Below are the code and all the weights of a small trained network. Each question names an input and a class and asks about switching units off, where a switched-off unit gives its printed mean instead of its output.

import numpy as np


def w(rows, s, z=0):
    codes = np.array(rows[::2]) - 128.0
    scale = np.full(codes.shape[1], s)
    scale[-1] = z or s
    return codes * scale


def f(y):
    return np.maximum(y, 0)


def log_softmax(a):
    a = a - a.max(-1, keepdims=True)
    return a - np.log(np.exp(a).sum(-1, keepdims=True))


def net(x, mask):
    res = np.array(x, float).reshape(1, 3) / 4 @ E
    y = f(res @ A[0][:, :-1].T + A[0][:, -1])
    res = res + np.where(mask, y, B[0][:, -1]) @ B[0][:, :-1]
    return log_softmax(res[-1] @ U[:, :-1].T + U[:, -1])


A, B = {}, {}
E = w([
[155,111,150,136,109],'x0',
[229,236,84,245,167],'x1',
[239,175,2,70,94],'x2',
],0.0099)
A[0] = w([
[95,126,125,98,131,188],'N0',
[84,64,127,136,135,144],'N1',
[160,177,138,184,131,24],'N2',
[96,156,153,94,37,82],'N3',
[160,180,112,62,88,54],'N4',
[147,159,133,149,160,28],'N5',
[129,85,183,94,180,141],'N6',
[96,182,171,157,214,130],'N7',
[119,123,152,76,98,30],'N8',
[128,120,97,108,172,224],'N9',
[95,136,76,127,143,103],'N10',
[114,103,118,132,132,216],'N11',
[114,80,165,193,110,57],'N12',
[89,122,159,183,143,31],'N13',
[134,54,128,93,118,67],'N14',
[96,158,99,150,166,61],'N15',
[205,134,130,72,117,49],'N16',
[141,103,95,103,47,146],'N17',
[98,108,136,70,72,24],'N18',
[128,143,109,174,124,54],'N19',
[127,109,64,65,118,88],'N20',
[132,103,95,57,131,170],'N21',
[204,168,140,92,115,211],'N22',
[136,121,107,148,192,63],'N23',
[118,69,98,112,33,200],'N24',
[110,100,41,88,137,203],'N25',
[181,135,64,101,122,74],'N26',
[131,125,98,9,82,127],'N27',
[77,104,160,135,141,159],'N28',
[146,150,154,189,68,70],'N29',
[53,128,127,186,108,31],'N30',
[90,127,91,98,100,67],'N31',
[135,125,101,172,156,50],'N32',
[92,115,103,126,183,2],'N33',
[196,154,119,157,139,163],'N34',
[146,210,41,118,107,135],'N35',
[130,164,80,171,58,172],'N36',
[109,64,118,181,174,50],'N37',
[100,83,114,116,111,217],'N38',
],0.012,0.006)
B[0] = w([
[135,182,136,164,173,179],'N0',
[135,169,124,161,171,195],'N1',
[50,166,63,108,234,186],'N2',
[76,110,95,86,216,162],'N3',
[69,81,132,90,197,180],'N4',
[60,118,73,134,177,154],'N5',
[142,118,144,186,145,191],'N6',
[99,46,196,141,106,193],'N7',
[63,151,31,139,230,157],'N8',
[180,98,254,168,74,180],'N9',
[63,58,139,157,152,142],'N10',
[154,172,173,163,149,173],'N11',
[34,76,143,87,180,173],'N12',
[60,49,102,96,200,168],'N13',
[74,168,99,138,215,174],'N14',
[85,128,85,177,213,144],'N15',
[34,57,112,76,186,174],'N16',
[123,59,201,142,162,182],'N17',
[24,194,44,88,199,179],'N18',
[17,157,53,80,168,154],'N19',
[82,41,158,119,159,181],'N20',
[121,170,177,162,176,194],'N21',
[127,97,209,157,144,224],'N22',
[7,179,70,138,156,146],'N23',
[119,179,151,170,195,206],'N24',
[103,96,200,150,152,206],'N25',
[86,81,155,111,196,207],'N26',
[87,169,135,197,150,217],'N27',
[154,78,204,143,163,204],'N28',
[74,148,93,155,198,161],'N29',
[50,68,136,100,210,162],'N30',
[100,184,74,160,212,152],'N31',
[57,161,59,100,225,154],'N32',
[86,193,107,230,168,131],'N33',
[101,182,146,161,191,228],'N34',
[84,91,183,127,149,252],'N35',
[118,129,169,170,178,204],'N36',
[80,71,99,101,183,154],'N37',
[134,182,155,167,184,197],'N38',
],0.0072,0.012)
U = w([
[112,77,155,179,119,175],'0',
[86,16,153,58,127,46],'1',
[100,158,94,101,149,92],'2',
[155,117,196,141,102,186],'3',
[186,175,58,26,49,2],'4',
[183,159,42,85,6,2],'5',
],0.013,0.0078)

Each question gives the input, the list of numbers given to net, and the class t.
The units are the neurons (one row each of A and B). Each row of codes is followed by its name. A weight is (code - 128) times the scale printed after its matrix; where a second scale follows, it is the last column's (A, B and U).
mask holds one flag per neuron, in row order. A switched-off neuron (its flag False) gives its mean, the last column of its row in B, instead of its output. The means were averaged over made-up inputs and are rounded, as every weight is.
A unit's drop is (log p(t) with every unit on - log p(t) with that unit switched off) / (log p(t) with every unit on - log p(t) with every unit switched off).
The circuit of an input: a set's keep is (log p(t) with only the set's units on - log p(t) with every unit switched off) / (log p(t) with every unit on - log p(t) with every unit switched off). Starting from the 12 units with the biggest drops (on a tie, the unit counted first), units are removed one at a time, each time the one whose removal leaves the highest keep (on an exact tie, the one counted first), for as long as the keep stays at least 0.8.
units of the circuit, in order: the units of the circuit, biggest drop first
unit that matters most: the unit with the biggest drop
top k neurons: the k neurons with the biggest drops, biggest first
drop when u is switched off: that unit's drop, to one decimal
input [-4,8,1], class 2: units of the circuit, in order -> N2
input [-2,-4,0], class 2: units of the circuit, in order -> N22; N7; N35
input [8,-6,7], class 0: top 3 neurons -> N27; N24; N21
input [-7,-3,6], class 0: units of the circuit, in order -> N27; N9
input [-6,-6,5], class 0: top 2 neurons -> N27; N25
input [-7,-4,7], class 0: top 3 neurons -> N27; N21; N24
input [-6,-3,6], class 0: top 2 neurons -> N27; N21
input [-7,-7,7], class 0: top 4 neurons -> N27; N21; N24; N25
input [6,-6,-4], class 0: top 3 neurons -> N28; N6; N2
input [3,-1,-8], class 1: top 2 neurons -> N12; N13
input [0,-5,3], class 2: drop when N20 is switched off -> -0.1
input [3,6,2], class 2: drop when N18 is switched off -> -0.1
input [-4,5,7], class 1: drop when N4 is switched off -> 0.1
input [6,-6,-2], class 0: unit that matters most -> N28
